Questions about the array below.
1) Give the entry directly above -19.
2) Give the smallest entry in the first row.
3) Give the first entry, reading row by row.
4) Give the last entry, reading row by row.
5) Give the fifth entry in reading order.
6) Give the entry directly below -3.
7) Give the entry just left of 11.
[[ -3 -17   0  -2 -13   6  -9  11 -14  10  -4  -2  15 -14  12  19]
 [-10 -13 -29 -18  -9 -21   1 -20 -21 -19  -4  -5 -23   2 -43 -31]]
1) 10
2) -17
3) -3
4) -31
5) -13
6) -10
7) -9

Questions about the table below.
1) Report the entry directly above 10.
2) Report the entry just left of 41.
3) Report the top-left entry.
4) Report the bottom-right entry.
5) Report the smallest entry in the first row.
6) Report the entry just left of -37.
7) Report the entry directly below the smallest entry.
8) Report the entry in the bottom-left corner.
[[  0  29  36  14 -37 -34  -9  -4   9]
 [  1  -8  -7  -4 -12  12   6   4  -5]
 [ -2  13  10   7  41 -24 -12  -8  11]
 [  1 -11 -11  -5  -8  15   6   4  -6]
 [ -1 -11 -15  -4  36   9   0   0  -1]
 [ -1   6   2   4  46 -14  -9  -6   8]
 [ -1  12   8   6  43 -21 -12  -7  11]
 [ -1  -8 -14  -3  40   5  -1  -1   1]
 [ -1   2  -3   2  47  -9  -7  -4   7]
 [ -1   8   4   5  46 -17 -10  -6   9]]
1) -7
2) 7
3) 0
4) 9
5) -37
6) 14
7) -12
8) -1

A =
650	603	442	685	390
400	513	291	783	273
656	683	428	670	378
712	559	743	692	675
540	637	216	802	473
799	606	550	665	697
672	402	588	466	629
632	422	814	424	476
409	516	600	379	621
597	359	258	915	424
What is the bottom entry of the column that holds the smallest entry?
A: 258
What is the last entry of the largest entry's row?
A: 424
What is the minimum?
A: 216
What is the first entry in the row that holds the smallest entry?
A: 540
What is the entry directly above 597?
A: 409
The 1st entry in reading order -> 650
The second entry, reading row by row is 603
What is the entry in the bottom-left corner?
A: 597
The fourth entry from the end, reading row by row: 359
The entry just left of 476 -> 424
What is the bottom entry of the column that holds the largest entry?
A: 915
The top-right entry -> 390
The top entry of the column that holds the smallest entry: 442
What is the entry just left of 588?
A: 402
What is the entry directly above 670?
A: 783

Questions about the row below.
1) What is the entry just right of the largest entry?
2) What is the entry just left of 18?
array([-47,  18,  -6,   7,   7,  29,  38,  23])
1) 23
2) -47

X =
array([[ 41, 181, 242,  68,  74, 147,  45],
       [114,  66,  63, 111, 114,  95, 106],
       [ 73, 181, 165,  57,  60, 113,  74]])
Indices start at 1.
The entry in row 1 and column 1 is 41
The entry at row 1, column 2 -> 181
The entry in the top-right corner?
A: 45
The centre entry -> 111
The bottom-right entry -> 74
The largest entry?
A: 242
The bottom entry of the column that holds the largest entry -> 165
The entry just right of the largest entry is 68
The entry in row 3 and column 1 -> 73
The entry directly below the smallest entry?
A: 114
The entry directly above 95?
A: 147

[39, -25, 26, 24, -8, -9, -7, -44, 35, 48]
The entry just left of -7 -> -9
The entry just left of -25 -> 39
The entry just left of 48 is 35
The entry just right of -9 -> -7
Find the entry just left of 35.
Answer: -44

m =
[[ 26  -7   6 -32 -14  28  -2  49 -22 -38   0  19  17   1  -7   7]
 [ 27  -8 -11 -32 -14  28  -2  48   3 -38  -1  19  17   1  -5   9]]
Which number is the top-right entry?
A: 7
The entry directly below the largest entry is 48
Which number is the entry in the bottom-right corner?
A: 9
Which number is the 1st entry, reading row by row?
A: 26
Which number is the largest entry in the first row?
A: 49
Which number is the 2nd entry from the end, reading row by row?
A: -5
Which number is the entry just left of 6?
A: -7
Which number is the fourth-last entry, reading row by row?
A: 17
Which number is the entry just right of the largest entry?
A: -22

Read these off the matrix that follows. Rows and columns are numbered from 1.
1) Find the entry just left of -14.
2) Find the entry just left of -37.
3) Find the entry directly below 35.
4) Find the bottom entry of the column that holds the largest entry.
5) Find the entry directly below -36.
6) Find the entry in row 1 and column 1.
7) Find the bottom-left entry.
[[ 16  23 -23 -14 -36  18 -21 -33  -1   0   3  16  35]
 [-33  24  38  13  -6  34  -5 -27  31 -16 -37 -43 -31]]
1) -23
2) -16
3) -31
4) 38
5) -6
6) 16
7) -33

grid =
[[4385 4812 5285 4339 3304 4236 4469 4837 4700 4227 3831 5967 4958 5100]
 [4759 4751 4903 4081 4016 8960 4600 2900 4936 6597 3755 5841 3369 5640]
 [5358 5116 4365 3541 8500 5598 3742 5082 5016 2967 5813 6514 6023 4024]
 [4990 4823 4803 5063 4413 6015 5622 4517 4907 2809 5213 2579 4591 4575]
 [4955 5336 4493 4058 2844 3531 3701 2746 5110 4417 5294 5924 6274 4713]]
Indices start at 1.
Give the entry directly above 4024.
A: 5640
The entry in the bottom-left corner -> 4955
The entry just right of 2967: 5813
The entry just right of the largest entry is 4600
The entry in the bottom-right corner -> 4713
Give the entry at row 1, column 2.
A: 4812
Give the top-right entry.
A: 5100
Give the entry at row 3, column 1.
A: 5358
The entry just right of 5285 is 4339
The entry just right of 2809: 5213
Give the entry directly above 5924.
A: 2579
The entry in row 2 and column 1 -> 4759
Give the entry in row 3 and column 3.
A: 4365
Give the entry in row 1 and column 3.
A: 5285
Give the entry just left of 5294.
A: 4417
Give the entry just right of 3541.
A: 8500
Give the entry directly below 2579.
A: 5924
Give the entry directly below 4812.
A: 4751
The top entry of the column that holds the smallest entry is 5967
The entry just left of 4575 is 4591
Give the entry at row 1, column 1.
A: 4385
The top entry of the column that holds the largest entry: 4236
Give the entry just right of 4365.
A: 3541
The entry directly below the largest entry: 5598
The entry just left of 4713 is 6274
The entry directly above 5016 -> 4936
Give the entry just left of 4517.
A: 5622
Give the largest entry.
A: 8960
Give the entry just left of 3701.
A: 3531
Give the entry just right of 4823.
A: 4803

Read these off the array that follows. Counting starts at 1.
1) The entry in row 2 and column 2?
2) The entry just left of -4?
3) The top-left entry?
4) The entry in row 3 and column 1?
5) The entry in the bottom-right corner?
6) The entry directly above 37?
7) The top entry of the column that holds the smallest entry?
8) The bottom entry of the column that holds the largest entry?
array([[ -5, -14,  -5,  14,  15,  42,  -4],
       [  0, -10,   0,  20,  17,   0,   0],
       [  0, -22,  -8,  -2,  14,  37,  -9]])
1) -10
2) 42
3) -5
4) 0
5) -9
6) 0
7) -14
8) 37

Read these off the array that follows.
1) What is the entry just right of -10?
2) What is the entry in the top-left corner?
3) What is the entry directly below 42?
4) What is the entry directly below -10?
[[  9 -10   4  42]
 [-13   4   1 -20]]
1) 4
2) 9
3) -20
4) 4

Read these off the row that follows.
1) The entry just right of -27?
2) The entry just right of -34?
[-5, -12, -41, -34, 41, -27, -6, -7, -10]
1) -6
2) 41

arr =
[[  1 -22   3 -40   0  -1   1  -3   9   5   7 -38   6]
 [  5  13   5  16   0   7   9   0   2  -3   2   8   0]
 [ -5  20  -2  38   2   8   9 -18  -3 -12 -10  34  -6]
 [  1  -6  -1   0   1   6  11 -15   3 -11  -1  -8   7]
 [ -3  15   0 -10   0   0  -5 -11 -10  -7 -11  22   3]
 [  0  22  -1  20   4   3  -1   0  -4   3  -1  30 -13]
 [  1   8   2  -9  -1  -3  -4  21   2  13   3  -6  -4]
 [ 15  -7 -30  14  16   2  11  22   4  12  17  -6 -23]
 [ -8  -3 -12 -28   5  -8 -10  10  -1  13  -6  -3 -12]]
Rows and columns are numbered from 1.
The entry at row 1, column 1: 1
The entry just right of the smallest entry -> 0
The entry in row 1 and column 2 is -22
Report the entry in the bottom-right corner.
-12
The entry just right of the centre entry is -11
The entry directly above 30: 22
The entry in row 1 and column 3 is 3
The bottom entry of the column that holds the smallest entry: -28
Report the entry at row 2, column 1.
5
The entry just left of the centre entry is 0
The centre entry: -5
Report the entry in the top-right corner.
6
Report the bottom-left entry.
-8
Report the entry directly above the largest entry.
16
Report the entry in row 3 and column 1.
-5
Report the entry just left of -15.
11
Report the top entry of the column that holds the largest entry.
-40
The entry in row 3 and column 2 is 20
The entry directly below the largest entry: 0
The entry in row 2 and column 2 -> 13
The entry in row 2 and column 3: 5
Report the entry at row 3, column 3.
-2
The entry directly below -38 -> 8
